What can hang from each mark
k23: k49 k752 k789
k789: k23 k728 k752 k800
k49: k121 k183 k282
k416: k183 k282
k331: k121 k282
k183: k121 k594
k594: k728
k752: k121 k789 k935
k800: k121 k183 k282 k397
k282: k23 k49 k121 k331
k728: k397 k752 k789
k397: k331 k594 k752 k800
k121: k23 k282 k331
k935: k23 k416 k728

Known rows, with every way that one mark hangs from another
[k935 k23 k416 [k728 k752 k789]]: [  94  147  169   78  -28   91 -432  -27  183  -76   10  163  -13    4
  -24  114    3 -267    2 -136  -68  -18   33 -107   81   16  -33 -176
   32 -296 -127   46   65  -14   -8   63  104  -58   65  -42   32  -58
   28  -49   13  -84  -30 -187 -255   20  121]
[k49 [k183 [k121 k331] k594]]: [  79  -68  140 -148  -28   21 -165   -3  -53  149  169  -65  -67   38
   36  -20   79  -12 -126  163    5  -32  -73   58  -20   45  -32 -184
 -283  110 -210  -41  118   97  -60   24  -75   22   94 -151  109 -165
    1   58  116 -210   15   40   74 -201  -80]
[k800 k121 k183 [k282 k23 k331] k397]: [-108 -322  -30  -83  -64  140  266  -54   -7 -173  357  233  254  212
   87  -69   25 -350 -350 -293 -176 -281  119 -200  -83  -21  -74 -260
  -19 -230 -283  143  140 -101  115   13 -106  196   55 -197  -74  -41
   14 -197  372 -274 -169   45  230  -28  -70]
[k416 k183 [k282 [k23 k49] k331]]: [  -1  -68 -124   -2   42   87  -70  -72   54 -259  -33   20   25  384
   94   41  -87  -19 -460   94   -4  -91  169 -352 -139  207  240 -339
 -113 -431   23  126  135   17    9  -65 -452   16 -103  -72  -34  -87
  116   62   81 -177  -63   70  207 -126   21]
[k416 k183 [k282 [k121 k23]]]: [  -7 -289  -46   59   50 -101  -23  -63    8   92   91  -60 -160  274
   95   40   -4   89 -116  206   60 -167  -26 -228  -41  244  -15 -228
 -178  -73  -66   61   47   77   52   78 -108   33  -31 -112  -11  -29
   52   45  154  -71  -16  -39   80   -3    8]
[k594 [k728 k397 k752 [k789 k23]]]: [  -6  387 -140  362  -24 -124 -646  -55   82   37 -259   -7   42 -131
  -10 -320 -118  -59   70   83   12  -63  101   81  -99  -11    2 -282
   58 -301 -202   17  -45  -36  -53 -101  108  -37   85   46  -62   -4
  -18  -22  126  -70 -130   12 -176  -46   78]
[k800 [k282 [k49 [k121 k23]]] k397]: [-156 -185  -24   83  -44 -195  434 -114 -169 -104  224  163   23  180
   61   -7   68 -111   47 -245  -82  -83  -56  -83  -78   64   17   -7
  -85   82 -197   30   40  -30   99  135 -130  132  103  -72  -65    8
  169 -158  138  -98 -106  -29  223  124  -72]
[k121 [k282 [k23 [k789 k752]] [k49 k183] k331]]: [ -27   61  -48   68  -41 -251 -138 -112 -159 -117   50  252   72  350
  -40 -154   63    9 -298  120 -258  -26   99 -208  -16  243   91 -237
 -112  -81 -139  118  -28   22 -141  -77 -417  228  -12  -63   86 -124
   -6 -146  116 -258   17   -3  205 -274  -46]
[k23 [k789 [k800 [k397 k594]]]]: [  23  311 -233  -24  -70  -35 -106  -23  -66  -16  197  234   57  -13
    4  168   78  -24  189  -91   39 -114  -54  113 -180   53 -296 -156
  -56  -33  110  -14 -153   -3  -29   53  -58   19   88   22  -76  -26
 -104   24   61  155  -12  -28   13  -66  129]
[k397 [k331 k121] k594 [k752 [k789 k800] k935]]: [ 104  633 -164   55   58  -36 -524   21 -249 -232  426  146   53  135
  -33  137  159  -86 -373   95   41 -108    4   94    5   68 -113 -206
 -206  152 -199  -59   11   59 -134  150   30   -5  162  -17  187 -155
  -28   58  256   15  119  -72 -297   50   55]
[k121 [k23 k49 k752 [k789 [k800 k397]]] k331]: [ -51 -229   23  176 -167 -112 -215 -129  -32 -405 -168  160  -28  497
  -56 -103 -124  101  119  -55   62  -55   99  -54 -148  -65 -259  -22
 -334  -71  174  131 -167   48  -72 -182 -139  196   53 -302  106 -133
   42   -6  -43   72  -26  -20  220  -22   68]
[k416 [k282 k23 k49 k121]]: [ -31 -192 -179  -17   55 -288   19  -52 -166  -40  396   90  -94  331
   67  206  -12  -35 -375  -28  -46   34   38 -240  -13  192  167 -143
  125 -132  -16  111  102   34  -73  112 -214   90   43   12   62  -57
   87 -111   84 -170  -39   -6   18 -139   42]
[k416 [k183 [k121 [k23 k49 k752]]]]: [  37 -181   -2   52   65  -47 -140  -47  135 -114 -174  -54  -73  397
   26  -13  -60   15 -144  195  102 -103   98  -38 -165  -10 -111    1
 -146   81   22  114   74  141  -20  -35 -143   35  -26 -298   58  -57
   78  152   85  -60  -66  -23  258   25 -159]
[k49 [k121 [k23 k752] k331] k183 k282]: [  82 -164  338 -248  -62 -274   -2 -126 -134  -98 -372   48 -193  409
   52 -233   -7  107 -102  252 -195  105   31 -185   93  206    6   -9
 -557  -48 -309   47  103   68    8 -231  -92  205   19 -365   87 -116
  129  101   32 -144    5  -42   99   81  -86]
[k416 [k282 k49 k331]]: [ -59    0 -141  115   27  -99   49  -56  -44 -204  207  107   23  165
   68  102  -14   61 -312   -6  -35  -40  184 -304  -38  220  185 -233
  -35 -145 -133   58   58  -30  -41   27 -291   85   -1   13   21  -46
   88   -8  -37 -113   12   -9  109 -210    4]
[k594 [k728 [k789 k800]]]: [  -5  377  -87  194  -10  -47 -429   33  -88   43 -312  112   23  -36
  -49  -21   20  -71   55   71   94  -96  -29   54    8  118  -26 -199
    4 -162  -40   11  -37    1   -2  -75   76  -60   31    8   26   38
   -2   77  109   23  -55  -37  -69 -130   92]
[k416 k183 [k282 k121]]: [  16  -89  -59   39   57  -55  -59    5   29  111  209  -37  -73  163
  152   79   34   80 -246  231   23 -148  -30 -243    7  195   28 -213
 -139  -18  -68   28  116   68   32  101 -151  -13  -59  -66  -56   19
   24   53  134  -64  -42  -61  -86  -22   -2]
[k416 [k183 k594] [k282 [k23 k49] [k121 k331]]]: [  51 -332  -98   20  -18  -19 -114  -50  -81  -43  301  -76 -112  392
  129  133  -62  -74 -407  136   82  -94 -107 -273 -101  159  173 -335
 -201 -211   32   87  200   71  -78   62 -340   52    3  -73   51 -147
  160   18  108 -236  -54  109   67 -116  104]
[k789 [k800 [k183 [k594 k728]] [k397 [k752 k121]]]]: [   9  189 -139   93  -50   12  -64  -33 -107  179  190  115   36  -76
   95  -19  -19 -248 -432  184  -58 -203   -5  -34  -65  -60 -110 -368
  -48  245 -207   94   84   89  -36  -67  134   30  162 -147    9  -21
   15  140  216  -67 -151   49 -130  115   63]
[k397 [k331 k121] [k752 k789] [k800 k282]]: [  17  376  -55  274  109 -122 -342   15 -221 -295  567  154   72  -95
  -58 -203  133  -61 -203  -13  -35    9  -26  -65  208  -35  -74 -173
 -204  101 -460  -11  123  110 -167  181 -118   82  120 -161  109 -132
  117  -71  245  -47   10  -72 -405   90   41]
[k789 [k752 k121 k935]]: [ -30  164  150  166   -6 -141 -111   16  -93  118   -8   -2   85  147
   -4  -69   64   59 -506  111 -105  -92   93   60   47    6  -49  -18
  -22  242   30   73  114   22    3 -114  158   55    7 -212  142   74
  -53   69  210  -34   -3  -37 -183  120 -184]
[k800 [k121 [k23 [k752 k789]]] k282]: [ -38 -371    6   84   65  -54  -41  -49  -15 -270  -34  141    3  210
  -46 -182  -26  -73  -76 -166    3 -250  120   43  -71   -7 -244   91
 -144  112 -247   76   73    3   20   -3   42   71    2 -234  -44  -28
    8  -29  125  -38  -54  -66  143  180  -47]
[k397 k594 k752 k800]: [ 109  463 -208  192  103  -89  -68  -29  -62   76  485   71  -79 -143
  -66  147   86  -89  111  201   40   73 -110 -149   -2    3 -261 -144
   14  164 -114   -7   22  114 -194  108   68   19  155    4   94  -45
   48  174   -3   58   43  -60 -119  -32   63]
[k121 [k23 [k49 k183] [k752 [k789 k728]]] k282]: [  59  -41  201  153  -15 -178 -218  -57  -79 -235 -498  105 -145  261
  -66 -362 -140  -37 -103  350 -133 -112  132  -90 -118  114 -181  256
 -336  139  -57  113  -22   44  -77 -146 -213  127 -109 -244  -13  -99
   22  -35  -43 -149  -29   35   94   78   11]
[k331 [k121 k23 [k282 k49]]]: [ -77 -318   51  177   -1 -376   76  -86 -144   14   97   22  -55  201
  -39    8  -46 -121  -17  -31  -52   82  -50  -73  -61  155   34   50
 -152  165 -234    5  -20   32   -4  103 -171  297  123   53  137  -71
  104 -127   -2 -153    3   19  126  -81   17]
[k935 [k23 k49 k789] [k416 [k183 k594]]]: [  58   -2   20 -124  -85   59  112   28   93 -226   41  126  -77  210
   51  252   81 -391   -7 -122   90    7  -13  -87 -227   -1  -28 -284
 -139 -303   80   92   -2   67   -8   71 -255  -13  -83  -98  -73 -122
   -5  108  -32  -65 -110   27   48   15  143]
[k23 [k49 k121 k183]]: [  15  247  182 -102  -57  -86  148   51  -59 -116  -47   22  -22  278
   88  -29   52 -131 -190   95  -66   57 -104  -53  -39   -5  116  117
 -282 -115  -36  -23  107   57    2  -46 -263   28  -22 -119   58  -40
   38   55   23  -78  -64  -28   -8   26 -140]
[k416 [k183 [k121 k282]]]: [  13 -180   56   93  112  -41  -81  -31  111  119  -24  -21   -4   24
   97  -34   38   94  -63  249  -22 -101  -81  -74  -56   96  -47 -108
 -154  273 -195   10  107  100    7   41 -111  -12  -19 -105  -49    3
    3   13  129 -142  -32  -69   58  -21 -113]
[k282 [k23 k49 [k789 k800]] [k331 k121]]: [  -1   70 -173    7  -80  -67 -404  -11 -114 -368   39  210  172  455
  -35  147  -30 -164 -409 -280   -8  -41  112   46 -116   67  145 -220
  -51 -507   39   20  -22   41  -40  -42 -475  228   27  -75  180 -156
   71  -37  133  -73  -29  144  103 -262   52]
[k183 [k121 k282 k331] [k594 [k728 k397 k789]]]: [  17 -120   20  371  -19 -129 -562  -33 -101  126 -176  -31  -43 -194
    7 -129  -31  -65  284  172   64 -110 -166   86  -41   18    2 -331
 -174   98 -321   -4  185  -13 -156   -1  -41   31  168  -67   77  -72
    8 -114  268 -301 -106   88  -48 -218   67]
[k121 [k23 [k49 k282]] k331]: [  -5 -259  245  154 -123 -107   37  -98  -71 -341 -303   47 -122  361
  -45 -135 -165   59   89  -29   33   60  -59 -139  -84    7   32    1
 -354  -88  -70   99  -18  -19  -34 -248 -150  167   58 -233   76 -151
  124  -11  -30  -97    2   39  202 -104   44]
[k752 [k121 k331] k789 [k935 k416]]: [  -1  -97  332  135  -19    1 -430  127  -26 -139  125   77   44   18
   64  -97   42   95 -665  -98  -34 -135   70 -116    5  -30   89    1
 -210  266  -43  -21   46    2   47   51  196  -17    2 -224   89  -65
  -39 -135  126 -231  -36  -72 -292   56  -86]
[k49 [k121 [k23 k789]] [k183 [k594 k728]] k282]: [ 113   41  116 -258  -33 -265   66  -72 -334   77 -454  102 -224   12
   76 -118   82 -142   85  196 -134   16  -79  138  -88  245   49 -274
 -360 -268 -346   -4   73   83  -43 -131 -154  100   48 -222   17 -121
   23   59  257 -184  -70  143   84   56   79]
[k331 [k121 [k23 k752 k789]]]: [  30 -238  -19   47  -13 -270 -262  -43  -52  -67  -65  -26  -47  226
  -62  -77  -36  -95   37  -82  -40   42  185  146  -54   29 -160   50
 -120 -106  -18    7  -38   79  -39   30 -112  263   15 -190  172  -76
  -37  -35   51    6  -24   69   19   51   22]
[k728 [k397 k331] k789]: [ -11  445 -139   83  -40  -31 -378   35   37 -111   40   13   55   73
  -42 -107   44  -56  308   42   95  -28  -74   16   97  -44   -7 -153
  -90 -350  -71   34   34 -119  -51   48  -42  -30   99    3   11  -61
  -36  -80  196  -37  -16  -65 -131  -44   36]
[k23 [k49 [k121 k282] k183] [k752 [k935 k416]]]: [  -4  265  392 -170  -52 -306   97   58   12 -216 -147  139  -65  276
  172   85   32 -132 -237  278 -188   82   76 -186  -19   65    7  213
 -443  143  -84  114  211   83  -24  -84 -163  117 -101 -255   19   24
  -27   84   -7 -218  -55 -116 -120  212 -200]
[k397 [k331 [k121 k282]] k594 k752]: [ 113  428  -98  165   40 -146 -167  -24 -183  -59  476   58  -33  -46
  -11   43   63 -110  103  128 -154   74 -128  -68  123   54 -128  -68
 -313  244 -326  -16  117   34 -241   93 -142  136  184  -47  129 -137
  -39  -49  179  -78   66 -143 -240  -16   53]
[k935 k23 [k728 k752]]: [  45 -200   85  -20   -9  206 -158 -135  -14  -88 -126   57   13   16
  -38   66  -35 -126 -132   -2 -108   -3  108  -41   81  -93   11 -158
   83 -191 -133   17   43    9  -19  -35   76  -79   73  -43   76  -75
  115  -60  118   20  -37  -89  -74   71  145]
[k331 k121 [k282 [k23 k49]]]: [  18   22   -5  -52  -34 -267  -89  -25  -71 -142  168    2  131  287
  -16  177 -142 -278 -121 -173  -69   45   25  138  -71   41   87   93
  -48 -212  -97    1  221   45  -17   10 -433  189   50   35  155  -49
   61  -99  -26 -155  -63  211 -155 -110   72]
[k121 [k23 [k789 k728 k752]] [k282 k49 k331]]: [ -54 -102  -30  434  -49 -244 -136 -172 -203  -92 -290  245   28  333
 -113 -207   20  117   21   89 -209 -201   82 -140  -44  319 -105 -121
  -93   13  -89  105 -148  -24  -96 -112 -269  308  -20 -138   98  -70
   42 -144   50 -147   66   49  236 -168   12]
[k121 [k23 [k49 [k282 k331]] k752 k789]]: [  70  -58  -21   83  -65 -186 -145  -64    0 -521 -383  167  -79  356
  -26 -129 -145   -1   31    2  -41  -24  244   -1 -128   11  -83   -1
 -241 -276   -8  154  -19   29 -134 -236 -329  226  -52 -395   71 -126
   28   16   36  -41  -13   83  224  -54   -4]
[k752 k789 [k935 [k416 k183 [k282 k49]] k728]]: [  18  124  136   -4   54   58 -222   24  -59 -121   37  186   39  118
  136  182   35    8 -631  121   30 -208  123 -291 -136  215  179 -239
   12   14  -81   55   92   10  100  195  -58 -127  -24   63 -115  -16
   50   -3   54 -216  -58  -72 -152   98   67]
[k800 [k121 k331] k183 [k282 [k23 k752] k49]]: [-125 -522   37   18  -34  -89  234  -84  -14 -209  315  141  158  466
   34  -11  -20 -258 -438 -150 -147  -98  158 -351   11  -38  -62  -61
  -62   46 -214  200  175  -39    5  -93  -75  242   17 -249   24 -106
   80  -90   69 -229 -159  -49  258    1  -35]
[k728 [k397 [k331 k121] k594] [k752 k935] k789]: [  37  669 -153  161   -1 -136 -711   42   78   -8  374  -43  114   -2
   13   88  101 -187  105  112   63  -63   28  125    8  -45 -128 -167
 -164 -217 -119  -53   91 -112 -107  157   65   31  184   55  144  -78
  -78 -103  339  -85   41  -51 -277  -28   39]
[k397 [k331 [k121 k23] k282] k594]: [  61  289 -130 -126  -45 -185  -59  -47 -218  -63  333   36   28   64
  -87  282    0 -135  354  -98  -18  -24  -70  132   34  208 -178   22
 -294 -108 -229  -19   94  -24  -92  116 -195  167  183   -8  172 -153
   33  -69  134  -12   79   13  -64 -147  134]
[k49 [k121 k331] k183 k282]: [  77   51  362 -216  -64 -160   57  -39 -145  -19 -181   69  -81  218
  118 -174   79   87 -175  185 -203  106 -121 -179  111  172  135  -83
 -494  -52 -340  -50  133   28   38 -171 -149  118   24 -211   22  -78
   84   43   61 -167  -11  -37  -82  -11  -76]
[k49 k183 [k282 [k23 k789] k121]]: [ 136  114   64 -331  -33 -243 -150   20 -167   -9    9  184 -110  230
   62  -55   64  -63 -209  130 -188   39  -19   17   33  107   14 -138
 -152 -267 -159   59   53   73  -49  -76 -241  122   -5 -246    2 -128
  -66  -87  293 -203  -49   41  -49 -154   18]
[k331 [k121 k23] k282]: [ -10 -154   44    5  -25 -290  -55  -79  -57   26   69  -54   41  153
  -57   98  -97 -130  188 -107  -31  -46   10  178  -25  152  -70   54
 -163  -51 -241  -56  102   48   56   50 -199  225   90   10  169  -36
   38  -68  -15  -79   20  157  -82  -55   62]

Rows
[  60  295  -13  140   33   58 -416   91 -174   96 -164   33   85  -79
    0  -40   59  -52 -527  155  -37 -295  114   91 -117  -32  -87   43
   68  116   28  -71   58  -89   73   61  142  -87   23  -95  -15    7
  -41  -52  306 -101 -120  114 -231  117   29] | [k752 k121 [k789 [k728 [k397 k594]]] k935]
[ -55  145  160  345  -54 -141 -223 -126 -197  216 -171  194  125  225
  -90 -204   56  117   27  278 -123 -138 -151 -274   72  121 -313 -128
 -109  127 -203  100   54  -47  -41 -131   57  204  112  -28   -2   91
   80   66   69  -60  -51  -17 -202  -12   64] | [k789 [k728 [k397 [k800 [k121 k282 k331]]]] k752]
[ -47   47   90    4   -4 -230  200  -31  -66   40   86  103  -38   60
   40  -42   33  -28  -78  245 -132   63  -53 -205   -6  123   37   26
 -198  241 -217   35    6   25  -38   12 -196   95   30   44  -27  -47
   15  -65  -41 -173   -6  -90  104 -126  -29] | [k121 [k282 [k49 k183]]]
[ -27 -368  182  311   56 -117 -560  -73   82 -150  100  -72   49   66
   22 -236  -93  199 -435   71  -68 -241  159   83   -6  -25  -35   14
 -278  289 -177  -57   52   44  -30  -56  153    5   52 -227  235 -106
    6 -242  130 -187   70   40 -212   83  -33] | [k728 [k752 [k121 k23 [k331 k282]] k789 k935]]
[  -4 -350  164  181   57    4 -172  -57   88   76  -21  -50    9  108
   87 -111   24  192  -68  234  -28  -96 -114 -180    0   86  -17 -151
 -291  305 -204   -7   88   83   -4  -10 -102   32    4 -155   11  -52
   40  -37  106 -179  -22  -88   73 -103  -94] | [k416 [k183 [k121 k282 k331]]]
[ 115  204   -6  177  -53 -153 -365   26 -115 -491  -63  157   82  179
   -1 -302 -148 -105 -595 -214   -8  -17  125   65 -227  131  179  -95
 -159 -277 -286  -25  -17   16  -23  -39 -347  190   14  -87    5 -143
  130    2  -34 -117  -27  152 -159 -154  -16] | [k752 [k789 [k23 [k49 [k282 [k331 k121]]]]]]
[ -75 -233   -7  -49   41 -308  183  -98 -149 -119  -53   16  -71  417
   38  127   74  -31 -237   68  -23   49  126  -81  -45  113   73   73
  -33   36  -15   47   16   60   24   56   31  138   35 -111  197   -7
  156    7   18  -88   17  -11  211  175 -131] | [k282 [k49 [k121 [k23 [k752 k935]]]]]
[ -66 -189  -88   81  -15   86   49   -3  -45 -457  117  253  194  322
   19   13   22 -195 -188 -390  -83 -197   69   -6  -92  -70    5 -126
  -74 -386 -146   76  117  -40  -20  -76 -377  123  -11 -244    4 -101
  -23 -154  278 -177 -105   21  222 -128  -42] | [k800 k121 [k282 [k23 k49 k789] k331]]
[  56  249  114  -86  -87   99 -259  -14   15  -99 -162  281    3  142
  -84  319   42 -278   30 -190   41  -36  -59 -101   61  142  -37 -252
   30 -381  -94   64   15  -12  107   33   60  -47   79    3   -1  -53
   63  129  -11   23  -35 -186 -157  -41  164] | [k935 k23 k416 [k728 [k789 k800]]]
[  88  206  -90   30   39    0 -508  -13  -65 -112 -322  177   32  160
  -50 -114  -30   86 -372  177  -23 -216  202   18  -18  128 -182   82
   16  100   55   35  -47   35  -13  -56   27   -8  -98  -76  -60   17
   63  135 -111  102    6   37 -143  128   84] | [k23 [k752 [k789 k728 k800]]]
[   9  614 -190  206   68   33 -407   15 -278 -179  332  263   49 -473
  -59   12  111   -6   90   72    9 -102    1 -101  103   47 -189 -197
 -144   57 -286   55   48  -13 -260   90   57 -103  112  -82  -51 -113
  124  -91  340   42  -43 -133 -184  -81  201] | [k397 k331 [k594 [k728 [k752 k789]]] [k800 k282]]
[  27  287  -72   35   -3   45  -16  -59 -103 -147  346   99    9   70
   45 -176   57   27    0   77 -111   10  -21  -80   93 -123  -94 -141
 -140   82 -148   67    0   27 -120   52   13   -4  148 -142   32  -56
  -12 -116  208  -72    9 -120 -156  110  -19] | [k800 [k397 k331 k752]]
[ -46   34  -76   13  -61  -49  -67   -9   65  -56   14  136   91   64
   21   72   37  -69    4    1   -2 -116   38   41  -68   41 -157 -186
  -43 -104   48   47 -107   23   13 -105  -44   65  -53  -78  -29  -60
 -130   53   -8  112  -20   27   -8    8   81] | [k23 [k789 [k800 k183]]]
[  29 -141  -93  121  -95  -53 -277    8  -63 -357   -2  103  -46  466
  -26   18  -83  -12 -212  -10   39 -178  125 -107   31   -2   16   48
 -141 -146   16   98    7   55 -111   -1 -209  224   16 -321  238  -98
  164  -43  182 -101   10   15  222 -196 -136] | [k282 [k121 [k23 k49 k752]] k331]
[ -42 -252  117  122  -27  -90   71  -19  107 -129   -2  -31  -30  232
    1    7  -83 -198  -42   -3   40  -80   45   10 -169  -58  -89   -7
  -63   11  -19  138   58   50  -18  -90  -59  118    5 -273  105 -119
  -29   -4  104 -110  -74   68  199  -40 -131] | [k800 [k183 [k121 [k23 k49]]]]
[ -46 -597   77  307   27 -361 -209 -147  -35 -199  -32   73 -100  292
  -29 -122  -44  201  136   63  -82   18   85  -70  -50   61 -168   12
 -250  307 -149   94  -25  102 -177  -62 -144  239   64 -338  188 -155
   -1 -175   26 -175   12  -78  228 -133  -75] | [k183 [k121 [k23 k752 k789] [k282 k49] k331]]
[ -53  -29  -57  138  -67   80 -101   50  -73 -169  231  156  104   24
   36   53   61   -4 -111 -170  -57 -271   17  -54  165   33   83 -101
  -88  -36 -235  -16  115  -27    9   70 -192  103  -18 -191    9  -30
   99 -127  307 -109  -31  -11   52 -184  -99] | [k800 [k282 k121 k331]]
[-107   20  -34  -32    9   31  134  -24  -15  -86   95  244  135  141
   26  180   68  -38  -54 -165   42 -217  -96   19   -1   49 -182  -97
 -125   69 -263   29   74   -4  113  -67   15    5   64  -42 -125   38
   10  149   85   90  -23 -131   53   39    3] | [k789 [k800 k121 k282]]
[  -3  -46  151   53   44   69 -135  -93   -2   25 -275   -3   16   64
    7   -4   77  -80 -214  182 -153  -78  227    4   14   19 -111  -53
   49  -99   -3    6  -25  -11   72  -89  189  -35  -82 -103   61   14
   16  -43  126  -54   18   54 -109  152   74] | [k789 [k728 [k752 [k935 k23]]]]
